Here is a tiny trained network, its code and every weight. The questions are about switching its units off for an input and a target symbol, where a switched-off unit gives its printed mean instead of its output.

import numpy as np


def w(rows, s, z=0):
    codes = np.array(rows[::2]) - 128.0
    scale = np.full(codes.shape[1], s)
    scale[-1] = z or s
    return codes * scale


def norm(h):
    return h / np.sqrt((h * h).mean(-1, keepdims=True) + 1e-5)


def f(y):
    return y / 2 * (1 + np.tanh(0.7978845608 * (y + 0.044715 * y**3)))


def softmax(a):
    e = np.exp(a - a.max(-1, keepdims=True))
    return e / e.sum(-1, keepdims=True)


def log_softmax(a):
    a = a - a.max(-1, keepdims=True)
    return a - np.log(np.exp(a).sum(-1, keepdims=True))


def net(x, mask):
    ids = ['αβζθπτ'.index(c) for c in x.split()]
    T = len(ids)
    res = E[ids] + P[:T]
    r = norm(res)
    for j in range(3):
        rows = slice(3 * j, 3 * j + 3)
        q, k, v = (r @ M[0][rows].T for M in (Q, K, V))
        z = softmax(np.where(np.tri(T) > 0, q @ k.T / 3**0.5, -1e9)) @ v
        o = O[0][rows]
        res = res + np.where(mask[j], z, o[:, -1]) @ o[:, :-1]
    y = f(norm(res) @ A[0][:, :-1].T + A[0][:, -1])
    res = res + np.where(mask[3:7], y, B[0][:, -1]) @ B[0][:, :-1]
    return log_softmax(norm(res)[-1] @ U[:, :-1].T + U[:, -1])


Q, K, V, O, A, B = {}, {}, {}, {}, {}, {}
E = w([
[121,152,129,84,154],'α',
[89,160,115,110,90],'β',
[126,121,124,109,180],'ζ',
[110,128,195,9,115],'θ',
[131,166,131,144,176],'π',
[168,157,117,100,111],'τ',
],0.012)
P = w([
[118,103,253,124,125],'0',
[112,108,191,131,154],'1',
[116,114,164,125,144],'2',
[127,125,135,113,141],'3',
[135,121,103,114,142],'4',
[141,122,69,110,153],'5',
[157,131,29,118,150],'6',
],0.0061)
Q[0] = w([
[152,174,59,27,88],'h0',
[53,143,165,146,170],'h0',
[43,151,151,125,5],'h0',
[149,87,170,186,118],'h1',
[105,65,158,174,24],'h1',
[123,31,152,162,83],'h1',
[187,165,90,127,188],'h2',
[142,50,127,137,120],'h2',
[104,127,193,124,63],'h2',
],0.011)
K[0] = w([
[91,113,79,143,110],'h0',
[188,129,153,99,90],'h0',
[33,104,176,116,63],'h0',
[104,106,190,107,93],'h1',
[57,123,248,126,161],'h1',
[98,126,187,142,115],'h1',
[153,145,128,168,140],'h2',
[115,147,139,132,81],'h2',
[96,82,141,118,110],'h2',
],0.014)
V[0] = w([
[199,145,82,83,42],'h0',
[68,216,70,140,152],'h0',
[108,101,2,47,143],'h0',
[36,128,182,108,137],'h1',
[187,113,134,96,121],'h1',
[160,101,217,56,80],'h1',
[45,4,146,122,89],'h2',
[207,189,52,136,142],'h2',
[61,122,138,225,96],'h2',
],0.006)
O[0] = w([
[180,110,75,145,192,57],'h0',
[127,52,100,190,44,192],'h0',
[255,147,158,180,119,88],'h0',
[183,66,132,171,71,128],'h1',
[129,173,67,157,169,160],'h1',
[200,131,54,240,152,165],'h1',
[221,157,86,108,183,2],'h2',
[90,101,174,125,124,123],'h2',
[126,101,119,138,194,62],'h2',
],0.0059,0.0048)
A[0] = w([
[190,80,78,155,76,36],'n0',
[77,161,11,131,192,123],'n1',
[197,101,138,2,154,3],'n2',
[85,160,172,131,158,170],'n3',
],0.0084,0.0026)
B[0] = w([
[174,61,63,139,63,156],'n0',
[121,162,16,61,132,242],'n1',
[224,129,147,2,115,164],'n2',
[154,89,79,110,114,254],'n3',
],0.0071,0.003)
U = w([
[151,202,201,205,115,102],'α',
[185,24,105,209,74,176],'β',
[182,109,182,42,132,142],'ζ',
[148,114,156,117,123,2],'θ',
[3,88,202,110,91,173],'π',
[75,185,40,113,191,153],'τ',
],0.0077,0.002)

Each question gives the input, a string of symbols that net reads in full, and the target symbol t.
The units are the heads (3 rows each of Q, K, V and O) and the neurons (one row each of A and B). Each row of codes is followed by its name. A weight is (code - 128) times the scale printed after its matrix; where a second scale follows, it is the last column's (O, A, B and U).
mask holds one flag per unit, heads first, then neurons. A switched-off unit (its flag False) gives its mean, the last column of its rows in O or B, instead of its output. The means were averaged over made-up inputs and are rounded, as every weight is.
A unit's drop is (log p(t) with every unit on - log p(t) with that unit switched off) / (log p(t) with every unit on - log p(t) with every unit switched off).
The circuit of an input: a set's keep is (log p(t) with only the set's units on - log p(t) with every unit switched off) / (log p(t) with every unit on - log p(t) with every unit switched off). Starting from all 7 units, units are removed one at a time, each time the one whose removal leaves the highest keep (on an exact tie, the one counted first), for as long as the keep stays at least 0.8.
circuit, biggest first: the units of the circuit, biggest drop first
unit that matters most: the unit with the biggest drop
which heads matter: for each layer, one digit per head in row order, 1 if its drop is at least 0.15 and else 0, layers parted by /
drop of u: that unit's drop, to one decimal
input τ τ β, target β: circuit, biggest first : (h0, h1)
input ζ τ β π τ, target π: circuit, biggest first : (h2)
input π π π θ α, target π: which heads matter : 100
input β π β τ β β α, target β: which heads matter : 101
input τ θ ζ, target τ: which heads matter : 110
input π π β π β π β, target π: circuit, biggest first : (h1, h2)
input β π τ β τ ζ τ, target α: which heads matter : 111
input θ π ζ β π β ζ, target π: circuit, biggest first : (h1, h2)
input τ π ζ π ζ, target π: which heads matter : 000
input α β α, target β: which heads matter : 011
input α π π, target π: which heads matter : 000
input π α π α π β, target β: which heads matter : 100
input τ π α, target τ: which heads matter : 110
input θ α ζ ζ α, target ζ: which heads matter : 100
input ζ α β ζ, target ζ: unit that matters most : h2
input α τ π π π τ, target π: which heads matter : 111
input τ τ α, target τ: which heads matter : 010
input β π ζ β π α, target π: which heads matter : 001
input θ ζ τ, target τ: drop of h1 : 1.5
input τ ζ τ, target α: unit that matters most : h0
input α τ ζ ζ α, target ζ: drop of h0 : 1.1
input π τ β ζ ζ, target ζ: drop of h2 : 0.0
